M: [ 44 -17  16   8  16 -17  -4   6   7   3 -18  43 -18   6  -7 -10  26   1
 -12   9  -1 -50  17 -21  26 -31 -33  -3  -3  -3  16 -31  -1  -3]
L: [ 38  16 -30   7   8  15 -29  27  14 -24  -3   6 -12  24 -12  -2 -31  11
  23 -19  54  79  -4  -8  29  91  67 -47  26 -47 -72 -55  18   5]
Y: [-36  24  -4 -13   6  37  16  33   7   8  15 -29  27  14 -24  32 -14   5
  11 -18   7  56 -15  28 -23  38  22   5 -12  10 -20  45  21  -3]
K: [-17  -3 -10  26 -40  -1 -34   2   8  -2  10  46   8 -25  26  -9  35  12
 -66  46 -21 -34   7 -42  23  13 -45   2   0  13  47 -16   8  -3]
asked: [ 37  16  33   7   8  15 -29  27  14 -24] -> Y
asked: [-17  -4] -> M
loc: [29] -> L, 25
loc: [1] -> M, 18
loc: [12] -> K, 18
at: [ 16 -30] -> L, 2
at: [10 46] -> K, 11

V: [-45 -20 -19  32]
F: [ 10  55  61 -65]
R: [-78   6  15 -76]
D: [  3  27  32 -91]
J: [ 55 -10 -18  88]
G: [-36 -53 -55  24]
U: [60  9  5  1]
asked: [55 61] -> F
at: [55 61] -> F, 2

giz: [-10  -1   7  -2  24   0   3  -6  11   2 -11   4 -21  -1   1  40   2  11
  10   1   2  -8   7  35  -2   0   8   6   5   9  -6  -2 -16   0  61  -4
  -3   2 -11  -1  12  27  -5 -16  -2   1   9   1   0   3  -5   8   3  -4
  -4   2   1   3   1   1  -5  29  24]
vub: [  8   1 -31   2  17 -19  -2  -6  11   1 -12   1 -19  13   5  59   1  -1
  10   1   2 -11   6  42  -2   4 -18  -2  31  -6   7   3  -7  -3 -37  -1
   0   0 -11  -6  -4  35  11  15 -16   3   7   8   1  -1   0   3  -1   1
   2   1   3  -2  -2   2  15  -8   9]
Geb: [-11   2  20   1  -2  15   1   3 -13  -1   3   2  19 -20  -3 -23   1  11
  -4  -2  -1   1   0  -8  -3   1  15 -28 -19  -4   3  11   7  -3   3  -2
   0   5  -6   1 -68  21  21   0 -13  -2  -8   6  -4  -4 -13  -9  -2   0
   2  -3   1 -13   2  -1 -36   3 -25]
masop: [-10  -1   7  -2  24   0   3  -6  11   2 -11   4 -21  -1   1  40   2  11
  10   1   2  -8   7  35  -2   0   8   6   5   9  -6  -2 -16   0  61  -4
  -3 -11  25   0  36 -71  -8  -7 -15  -2   0  -5  -4   2   3  -8  -7  -1
   3   3  -2 -28   3   4  15 -12   0]
Dapez: [  8  -2  10   1  25  11  -1   0  -7   3   6  -2  -1  -9   3  44  -1  -4
  -4  -2  -2  47   1 -37  -1  -3   8  -4  -9  14  -3  13 -77   1  27   2
   4  -2  -2  -6 -22  32  22   2  -5  -1  11   2  -2  -4 -18  -5  -7   2
   3  -2   1 -10  -2   3 -28 -17  -5]
Buzi: [-10   2 -51   0 -11 -20   1   5   0  -1  11  -3  -8 -20   1 -43  -3   1
  14   0  -1   5  -2   5   4   1 -11  -8  -9  -4   0   2 -76   2 -52   1
  -2  -5 -10   1 -43  74  -9 -17   0   1   6   0   2   5   4 -15  -4  -2
   0   5  -3  24  -4   1  -1  14 -23]
valo: [ 23   3  37   0 -23   2  -4  -8  -3  -2  11  -3  13   7   0 -22   0 -14
  -6  -3   4 -15  -4 -17   2  -2  -5 -31 -31  14 -17   2  -6  -1 -25   1
  -7 -11   8  -1 -29 -12 -21 -11  -4  -3   2   3   2   2  -7   1   5  -3
  -4   1  -2   8  -1  -3  37  10  12]
laz: [  2   4  25   0  -9  -5  -5   0   4  -1  11  -4   1   3   5   5  -2 -12
   1   2   1 -10   7  59  -2   2  -6  -7  -9  -4   6   0  19  -1  13  -3
  -7  -8  26  -5  -9  -4  36  13  15   1  -2   5   2  -2  20 -12   2   2
  -2  -1  -2  34  -3  -6  -4  12  -6]
Rabo: [-14  -1 -21   2 -18  -7   0  -6  -8  -1  11  -4  13 -19  -4  48  -2 -13
  14   0   1 -11   5 -38   2   4 -18  13  23  -1   6 -15 -43  -1 -47  -1
  -6  -4  -2   1  76  48  -3 -11   4   0  -4  -6   1   0 -20  -8   0  -1
  -1   1  -4  17  -4  -6  17 -15  15]
gera: [  5 -38   2   6 -18   6  -3  -3 -12  -2   3  -3   4 -15   0 -20  -3   0
   3   0   3  24  -4 -29   1  -3   0 -20   6  -2   4   1  20   0  41   1
   5   6  12   0  40 -45 -25 -14   3   3  -3  -2   6   7  11  -4   6  -3
  -4  -3   1  15   3   3 -48  20 -10]
gabog: [-14   3  10   1  16  18   5  -8  -2   1   6   4  -4  14   2 -47   1   4
   0   3  -2   2   8 -33  -3  -1  21   3 -31  -8 -10 -15 -59  -2  23  -1
  -3  -4  -8   2 -72 -82   4   7   5  -3  -7   3   7   7   2  -5  -2   4
   4  -4   2 -28   1   4  -6  10  24]
asked: [-14  -1 -21   2 -18  -7   0  -6  -8  -1  11  -4  13 -19  -4  48  -2 -13
  14   0   1 -11   5 -38   2   4 -18  13  23  -1   6 -15 -43  -1 -47  -1
  -6  -4  -2   1  76  48  -3 -11   4   0  -4  -6   1   0 -20  -8   0  -1
  -1   1  -4  17  -4  -6  17 -15  15] -> Rabo
at: [ 48  -3 -11   4   0  -4  -6] -> Rabo, 42
asked: [  5 -38   2   4 -18] -> Rabo
at: [-4  2  3 -8 -7] -> masop, 49

lok: [  1  21 -47  33 -23  28  60 -39]
zusi: [ 22 -11 -21 -20 -47  26  78  -5]
Tuku: [ 43 -47 -21  38 -46  23  79  -5]
loc: [26] -> zusi, 6
at: [-20 -47] -> zusi, 4
at: [23 79] -> Tuku, 6
asked: [ 38 -46  23] -> Tuku

komep: [-20 -52  52  -8  15 -11]
zef: [ 37  39 -48  78  -7   0]
mana: [-31 -66  15 -21  28 -24]
bok: [ -9  28 -16  -4 -34 -24]
Kodu: [ 34  42 -49  78  -8   0]
gobos: [-18 -39  33 -35  -6 -11]
zuta: [-49  34  42 -36  -1  -6]
Fede: [-19 -47  51  -8  16 -11]
daf: [-26 -58  57  -8  11  -5]
pekot: [-17 -57  56 -10  15  -7]
at: [ 34  42 -49] -> Kodu, 1
loc: [-10] -> pekot, 4
at: [-52  52  -8  15 -11] -> komep, 2

niz: [-18 -11 -20   0   2  -6   0   3  -3 -13  -3 -13   5   2 -14  31  -7   7
  11 -20  15 -13  -8 -65  -6  34  -3  -8  -3  -9  -9 -11  -1   3  11  13
  16 -14   9 -11 -73  29 -14 -25  -4   1 -10 -67  20  -9   6   7   2]
kop: [  3   4   2   3   5   2 -14  31  -7   6  11 -20   1  17  23 -40   5   3
  -3  -4 -31   2 -15  41  -7  33  -5  -4   6   6   6  34  10   0  17  -3
 -49   2  -1   3  35  -4   5 -22  -1   0  14  28  -8  -1   0  -7   0]
Gov: [ 15  17  12   4  -7   7  -6  -1  -4   7   1   2   2  45 -15   0  -2  -7
   0  -1  -6   6  15  47   3  68  -7   5  -4  -5   2  52  -7  -1 -16  15
 -91   2  -2  12  60 -13   7 -10  11 -14  45 -26   9  -3   2 -14   8]
Fon: [ 45   0 -11   3   3   1   4  -3   3   2   3   1   1  17  23 -40   5   3
  -3  -4 -31   2 -15  41  -7  33  -5  -4   6   6   6  34  10   0  17  -3
 -49   5   5   2 100 -15   4  29  -2  16  -2  23   6   5  -8 -26  -2]
teke: [ -9  -7 -17   1   4  -5   3   1  -2 -12  -2   2   4 -20   5  18  -6   6
  10   6  -9  -5  -4 -15  -3 -33  -1  -8   9  -4  -5 -16   1   1  18   9
  31   0   5  -7 -28  45 -11 -22  -3   7  -3  18   1  -3   7  -6  -1]
Gal: [-26 -11 -20   1   3  -3   3   1   3   4   2   3   5   2 -14  31  -7   7
  11 -20  28 -13  -8 -65  -6  -1  -3  -8  -3  -9  -9 -11  -1   3  11  13
  16 -14   9 -11 -73  29 -14 -25   8  -3  10 -67  20  -9   6   5   2]
asked: [ 45   0 -11   3   3   1   4  -3   3   2   3   1   1  17  23 -40   5   3
  -3  -4 -31   2 -15  41  -7  33  -5  -4   6   6   6  34  10   0  17  -3
 -49   5   5   2 100 -15   4  29  -2  16  -2  23   6   5  -8 -26  -2] -> Fon
asked: [ 3  3  1  4 -3  3  2  3  1] -> Fon
loc: [35] -> kop, 41
asked: [-26 -11 -20   1   3  -3   3   1   3   4   2   3   5   2 -14  31  -7   7
  11 -20  28 -13  -8 -65  -6  -1  -3  -8  -3  -9  -9 -11  -1   3  11  13
  16 -14   9 -11 -73  29 -14 -25   8  -3  10 -67  20  -9   6   5   2] -> Gal
at: [47  3 68 -7  5 -4] -> Gov, 24
asked: [  3   4   2   3   5   2 -14  31  -7   6  11 -20   1  17  23 -40   5   3
  -3  -4 -31   2 -15  41  -7  33  -5  -4   6   6   6  34  10   0  17  -3
 -49   2  -1   3  35  -4   5 -22  -1   0  14  28  -8  -1   0  -7   0] -> kop
asked: [  3   4   2   3   5   2 -14  31  -7   7  11 -20] -> Gal

Fub: [ 23  58   8  14 -83  31  -7 -27   5  -7 -16  18  32  43   6  13   1]
gidos: [-21   1 -53  79  29  39   5 -25 -13   5  29  17   8 -46   3 -17 -14]
kolib: [-25 -38 -53  35  37  14  -5   6  13  51  39 -18 -25   2 -37 -13  41]
Lik: [  6 -26 -37 -27  10   6  10 -60 -22 -19  17  12  29  54  41  11  54]
vinif: [  3  15 -26   1 -54  41   8   5   9  -5  58  36 -36 -39 -20  49 -23]
doso: [ 32  -1 -24  22 -26 -28 -34 -39   0  33 -16 -63   9   1 -52  19 -43]
mune: [-14   1 -24  22 -26 -28  12  28  33 -15 -14  20   1 -13   3 -33  47]
asked: [ 32  -1 -24  22 -26 -28 -34 -39   0  33 -16 -63   9   1 -52  19 -43] -> doso
at: [-34 -39] -> doso, 7

Kog: [-13 -75 -52 -15  13]
luz: [ 6 19 -2 -3 30]
sufe: [  7   1   8  22 -16]
Tuli: [ 29  26  12  -8 -13]
lozi: [ 52 -15  31   3   1]
pakuz: [ 12  13 -10  21  28]
gog: [ 12 -10  21  13  -9]
Fasi: [41 -9 22  0  1]
led: [ 49 -13  22  -1  13]
Darub: [-10  12 -32   7 -28]
asked: [ 12 -10  21  13] -> gog
asked: [ 12 -10] -> gog

